[29  5 48 77 54 33] → 5

[[ 93  85  30 109 184  62  86]
 [154  92 105  48  69  72  78]
 [ 77 193 188  73 134 127  78]] → 85

[[4 4 2 1]
 [5 5 0 7]
 [0 0 7 6]] → 4

[3 1 1 6 7] → 1

[[3 3 5 4 4 3 5]
 [2 2 8 4 4 3 8]] → 3

[[149 679 640 189 108]
 [ 94  89 150 804 939]] → 679

[[-441  648 -884 -549 -612]
 [-771  675 -108 -701 -612]
 [ 252  469 -879 -206 -165]] → 648
---
-4.980,-12.890,-1.307,16.947,-2.979,0.858,6.397
-9.182,-9.508,3.453,4.714,0.467,4.182,4.023
-18.642,-6.494,3.585,-1.979,-3.641,1.041,-0.954
Answer: -4.980, -0.954

4.011,18.687,18.871,6.131,3.258
-7.088,17.460,20.487,-5.522,-9.810
-11.796,18.363,16.707,-9.937,3.944
Answer: 4.011, 3.944

176.54,26.56,-136.21,-123.86 Answer: 176.54, -123.86

-0.107,-0.042,0.033,0.110,0.122,0.038 Answer: -0.107, 0.038

0.09,-1.25,1.59,-0.57 Answer: 0.09, -0.57

-7.754,15.731,-182.609,-7.754,143.012
-179.869,-93.052,3.411,-177.366,208.129
Answer: -7.754, 208.129

-0.09,0.03,-0.09,0.12,-0.16 Answer: -0.09, -0.16
---
[ 58.5  33.7 -24.2 -29.3 -10.6] yields -10.6, 58.5

[[-39.1   1.3  30.1  13.7 -59.5 -39.6 -25.1]
 [-10.2  80.2  -5.1  30.6  20.2  16.2  20.9]] yields -25.1, -10.2

[-16.8  36.5 -42.3  63.5  44.4  22.1] yields 22.1, -16.8

[ 11.5 -23.8  80.7 -17.6 -33.2  -5.5   8.2] yields 8.2, 11.5

[[-16.8   7.3  -4.1 -44.8 -32.6 -15.6  72.1]
 [-37.9  20.3 -13.1  14.9  47.2 -35.7  43.6]
 [  8.0  38.5  26.3 -18.3   0.4  50.2  79.5]] yields 72.1, 8.0

[[28.9 18.6 41.0 21.6 -7.6]
 [61.6 59.1 47.6 22.1  9.2]] yields -7.6, 61.6

[[-34.7 -26.1  45.6  68.5]
 [-62.0  33.2  -0.5  -3.2]] yields 68.5, -62.0

[ 44.2  -5.1  34.5  52.9 -71.8  -7.2 -21.0] yields -21.0, 44.2

[ 14.8  22.0  38.3 -75.0  -2.0] yields -2.0, 14.8
---
[[-27.2  32.7  19.8   8.8  23.7  44.5   2.3]
 [-12.2 -19.9  25.1  13.5   8.1  73.2  12.6]
 [ 20.0  54.7 -24.5 -19.8 -11.2  21.9  -7.2]] --> 21.9

[[ -5.3  -2.2   3.3 -14.5  74.9]
 [-15.8  43.2   2.8   4.7 -14.6]
 [ 42.7 -26.2  19.7  37.6  16.7]] --> 37.6

[[-11.5 -19.7 -17.6 -69.2]
 [ 38.4   5.6  18.1 -33.1]
 [ 63.2  21.8 -10.8  21.6]] --> -10.8

[[ -1.0  10.1 -11.4   1.3   9.7]
 [-23.6  -4.9  23.3  12.7  -2.6]
 [-14.9  72.5  11.9   3.1 -28.7]] --> 3.1

[[  3.5  56.8 -13.4  74.3  22.1  27.7]
 [  3.9  56.6 -12.9  74.2  22.9  28.0]
 [  1.9  28.1  -7.1  36.4  11.0  14.0]] --> 11.0

[[ -1.2 -20.7  63.8 -25.5]
 [-40.9 -34.9  48.4  39.1]
 [ 29.0  63.6 -12.1 -20.1]] --> -12.1

[[65.7 69.0 64.6 63.5  7.7 16.8]
 [71.7 70.1 72.5 72.4 72.9 70.1]
 [71.0 72.9 71.0 70.8 17.1 23.8]] --> 17.1

[[27.9 47.5 30.6 47.5]
 [61.9 15.7 31.2 13.7]
 [11.6 63.4 48.3 63.2]] --> 48.3
---
[  7.5 -59.6  -4.4  65.5  68.5   3.9]
65.5
[34.7 66.5 -8.3 35.9 38.9]
-8.3
[ 13.4 -50.3  65.8  -3.8 -35.4  43.0]
-3.8
[ 31.2 -67.3  11.4 -74.3   3.5 -22.6  45.4]
3.5
[ 69.9  -8.9  49.0 -12.4]
-8.9
[ 13.4  50.0  63.7 -72.4 -46.6 -43.9  10.1]
-46.6
[ 0.5 45.4 77.4 58.5 59.4]
77.4
[  2.1 -10.6  26.5 -47.2  -5.9 -59.2]
-47.2
---
((91, 139, 94, 117, 86, 77, 133), (164, 108, 51, 102, 98, 141, 63), (80, 60, 194, 55, 189, 182, 67)) -> 60
((6, 5, 6, 4), (7, 2, 3, 3), (7, 4, 5, 8)) -> 4
((7, 44, 34, 76, 61), (28, 38, 33, 38, 60), (42, 27, 33, 57, 20)) -> 27
((876, 673, 68, 761), (63, 300, 761, 121), (855, 546, 166, 659)) -> 546
((5522, 4876, 5858, 6040), (4991, 8327, 5866, 3134), (5063, 5953, 7520, 6542)) -> 5953
((4, 4, 6, 7, 7, 6), (3, 1, 5, 4, 6, 8), (4, 3, 5, 5, 5, 7)) -> 3
---
(8599, 9253, 8467, 9751, 9862, 3115) --> 3115
((61, 36, 217, 122), (37, 12, 230, 112), (156, 156, 158, 158)) --> 122
(1016, 4198, 1624, 9004) --> 9004
(5, 6, 1, 8, 3) --> 3
(411, 216, 415, 260, 775) --> 775
(-864, 507, -81, 882, 601, 239) --> 239
(5, 5, 6, 8, 9, 6, 2) --> 2
(7, 2, 7, 9, 6, 6) --> 6
((458, 322, 327, 772), (762, 99, 574, 601), (256, 481, 234, 701)) --> 772
(771, 625, 361, 25) --> 25
---
[[-275 -183 -194  371 -750 -206 -561]
 [-435 -772 -575  554 -604 -202 -560]
 [ 146 -890 -412  -56 -559  -44 -485]] => -275, -485

[3 3 1 8] => 3, 8

[6 5 2 9 3] => 6, 3

[[113 178 140 144  26 162 103]
 [202 186 140 102 155 144 144]] => 113, 144

[[-40 -44 -11 -35  19 -30 -27]
 [ -2  29 -37 -40 -41 -36 -22]
 [  1 -50 -21  16 -29  14 -19]] => -40, -19

[[289 574 321 813]
 [137 434 269 426]
 [683 442 187 255]] => 289, 255

[ 21  14  61 198   2] => 21, 2

[897 845  82 202 151  38] => 897, 38
---
[[10.8, 3.6, 21.5, 3.7, 0.6, 2.5], [-2.6, -2.1, 1.1, -21.6, 8.8, 1.1], [20.0, -9.8, -5.9, 3.4, 3.8, 8.1]] Answer: 8.8
[[-19.09, 14.27, -19.60, 13.66], [-5.18, 3.78, -11.17, 5.54]] Answer: -19.60
[[-16.20, 1.81, 7.72, -0.69, 11.39, 1.11, 9.60], [-1.66, 14.63, 8.81, -0.92, 8.90, -4.86, 13.80]] Answer: 1.11
[[-11.3, -11.8, 21.4, 0.9, -8.1, -14.7, -10.1], [22.4, 3.9, -19.3, 3.8, 3.2, -24.0, -1.0], [-0.5, 6.0, 18.2, 0.8, 6.5, -9.3, -8.7]] Answer: -24.0
[[6.22, 1.52, 14.39, 9.06, 0.66, 14.84, -15.10], [-7.68, 0.22, -6.50, 12.78, 12.94, -17.16, -0.47]] Answer: 14.84
[[-0.10, 0.02, 0.18, 0.11, 0.05], [-0.21, 0.05, 0.08, 0.01, -0.08]] Answer: 0.11
